Below is a small trained network, with its code and all its weights. Each question gives an input and a class and asks what happens when units are switched off, that is, made to give their printed mean instead of their output.

import numpy as np


def w(rows, s, z=0):
    codes = np.array(rows[::2]) - 128.0
    scale = np.full(codes.shape[1], s)
    scale[-1] = z or s
    return codes * scale


def norm(h):
    return h / np.sqrt((h * h).mean(-1, keepdims=True) + 1e-5)


def f(y):
    return np.maximum(y, 0)


def log_softmax(a):
    a = a - a.max(-1, keepdims=True)
    return a - np.log(np.exp(a).sum(-1, keepdims=True))


def net(x, mask):
    res = np.array(x, float).reshape(1, 2) / 4 @ E
    u = 0
    for l in range(2):
        y = f(norm(res) @ A[l][:, :-1].T + A[l][:, -1])
        res = res + np.where(mask[u : u + 11], y, B[l][:, -1]) @ B[l][:, :-1]
        u += 11
    return log_softmax(norm(res)[-1] @ U[:, :-1].T + U[:, -1])


A, B = {}, {}
E = w([
[102,98,226,12],'x0',
[2,170,60,65],'x1',
],0.008)
A[0] = w([
[125,154,105,168,185],'0.n1',
[63,104,94,55,127],'0.n2',
[45,42,62,57,7],'0.n3',
[155,157,153,118,56],'0.n4',
[52,3,228,229,90],'0.n5',
[229,33,135,85,100],'0.n6',
[44,216,201,72,117],'0.n7',
[36,191,225,252,108],'0.n8',
[123,230,152,178,118],'0.n9',
[115,132,133,193,121],'0.n10',
[153,152,254,124,117],'0.n11',
],0.006,0.0022)
B[0] = w([
[164,141,86,45,190],'0.n1',
[193,241,173,91,231],'0.n2',
[159,197,150,133,203],'0.n3',
[100,149,136,150,138],'0.n4',
[122,190,137,119,190],'0.n5',
[108,250,145,103,239],'0.n6',
[115,42,23,131,252],'0.n7',
[139,128,109,102,150],'0.n8',
[140,110,102,81,164],'0.n9',
[131,107,83,76,172],'0.n10',
[168,26,22,117,249],'0.n11',
],0.012,0.0035)
A[1] = w([
[99,115,84,208,56],'1.n1',
[9,171,167,129,93],'1.n2',
[160,193,156,108,235],'1.n3',
[72,48,216,37,141],'1.n4',
[6,167,142,140,83],'1.n5',
[109,135,175,169,88],'1.n6',
[115,81,161,126,14],'1.n7',
[116,95,93,74,225],'1.n8',
[198,123,228,156,9],'1.n9',
[174,119,187,146,8],'1.n10',
[170,103,126,148,157],'1.n11',
],0.016,0.0016)
B[1] = w([
[128,75,72,97,152],'1.n1',
[137,187,185,120,156],'1.n2',
[124,93,142,141,226],'1.n3',
[137,116,5,147,220],'1.n4',
[165,158,191,105,159],'1.n5',
[133,126,117,110,128],'1.n6',
[120,115,110,125,133],'1.n7',
[128,116,163,149,254],'1.n8',
[129,201,163,95,190],'1.n9',
[134,143,164,115,165],'1.n10',
[86,147,140,113,182],'1.n11',
],0.027,0.0081)
U = w([
[162,243,202,79,204],'0',
[150,121,4,118,219],'1',
[150,46,198,166,136],'2',
[71,162,124,192,15],'3',
[76,158,126,158,1],'4',
],0.016,0.0064)

Each question gives the input, the list of numbers given to net, and the class t.
The units are the neurons (one row each of A and B). Each row of codes is followed by its name. A weight is (code - 128) times the scale printed after its matrix; where a second scale follows, it is the last column's (A, B and U).
mask holds one flag per neuron, layer by layer. A switched-off neuron (its flag False) gives its mean, the last column of its row in B, instead of its output. The means were averaged over made-up inputs and are rounded, as every weight is.
A unit's drop is (log p(t) with every unit on - log p(t) with that unit switched off) / (log p(t) with every unit on - log p(t) with every unit switched off).
most important unit: the unit with the biggest drop
k most important neurons: the k neurons with the biggest drops, biggest first
top k neurons in layer l: the k neurons of layer l with the biggest drops, biggest first
drop of u: that unit's drop, to one decimal
input [6,5], class 1: top 2 neurons in layer 1 => (1.n4; 1.n9)
input [2,-3], class 2: 3 most important neurons => (0.n11; 1.n4; 0.n2)
input [2,5], class 0: most important unit => 0.n11
input [1,3], class 2: top 3 neurons in layer 1 => (1.n3; 1.n4; 1.n9)
input [3,-3], class 2: 3 most important neurons => (0.n11; 0.n6; 0.n2)
input [0,-3], class 2: 3 most important neurons => (1.n3; 1.n4; 0.n6)
input [7,6], class 1: 2 most important neurons => (1.n4; 0.n6)
input [-5,-5], class 0: 3 most important neurons => (0.n7; 0.n11; 1.n4)
input [-6,8], class 0: 3 most important neurons => (0.n11; 1.n4; 1.n5)
input [1,-1], class 2: 3 most important neurons => (1.n4; 0.n11; 1.n9)
input [8,-7], class 1: top 2 neurons in layer 0 => (0.n2; 0.n11)
input [-2,0], class 2: 3 most important neurons => (1.n4; 1.n9; 1.n8)
input [3,3], class 2: top 4 neurons in layer 0 => (0.n2; 0.n7; 0.n3; 0.n6)
input [-7,8], class 0: 4 most important neurons => (0.n11; 1.n4; 1.n5; 0.n7)
input [0,-1], class 2: 3 most important neurons => (1.n4; 1.n9; 0.n11)
input [4,2], class 1: most important unit => 0.n6
input [2,-2], class 2: 3 most important neurons => (0.n11; 1.n4; 1.n9)
input [-6,6], class 0: top 2 neurons in layer 0 => (0.n11; 0.n7)
input [7,5], class 1: top 2 neurons in layer 0 => (0.n6; 0.n7)
input [-2,3], class 2: most important unit => 1.n3
input [3,1], class 2: top 2 neurons in layer 0 => (0.n2; 0.n3)
input [-2,4], class 0: drop of 1.n4 => 2.2
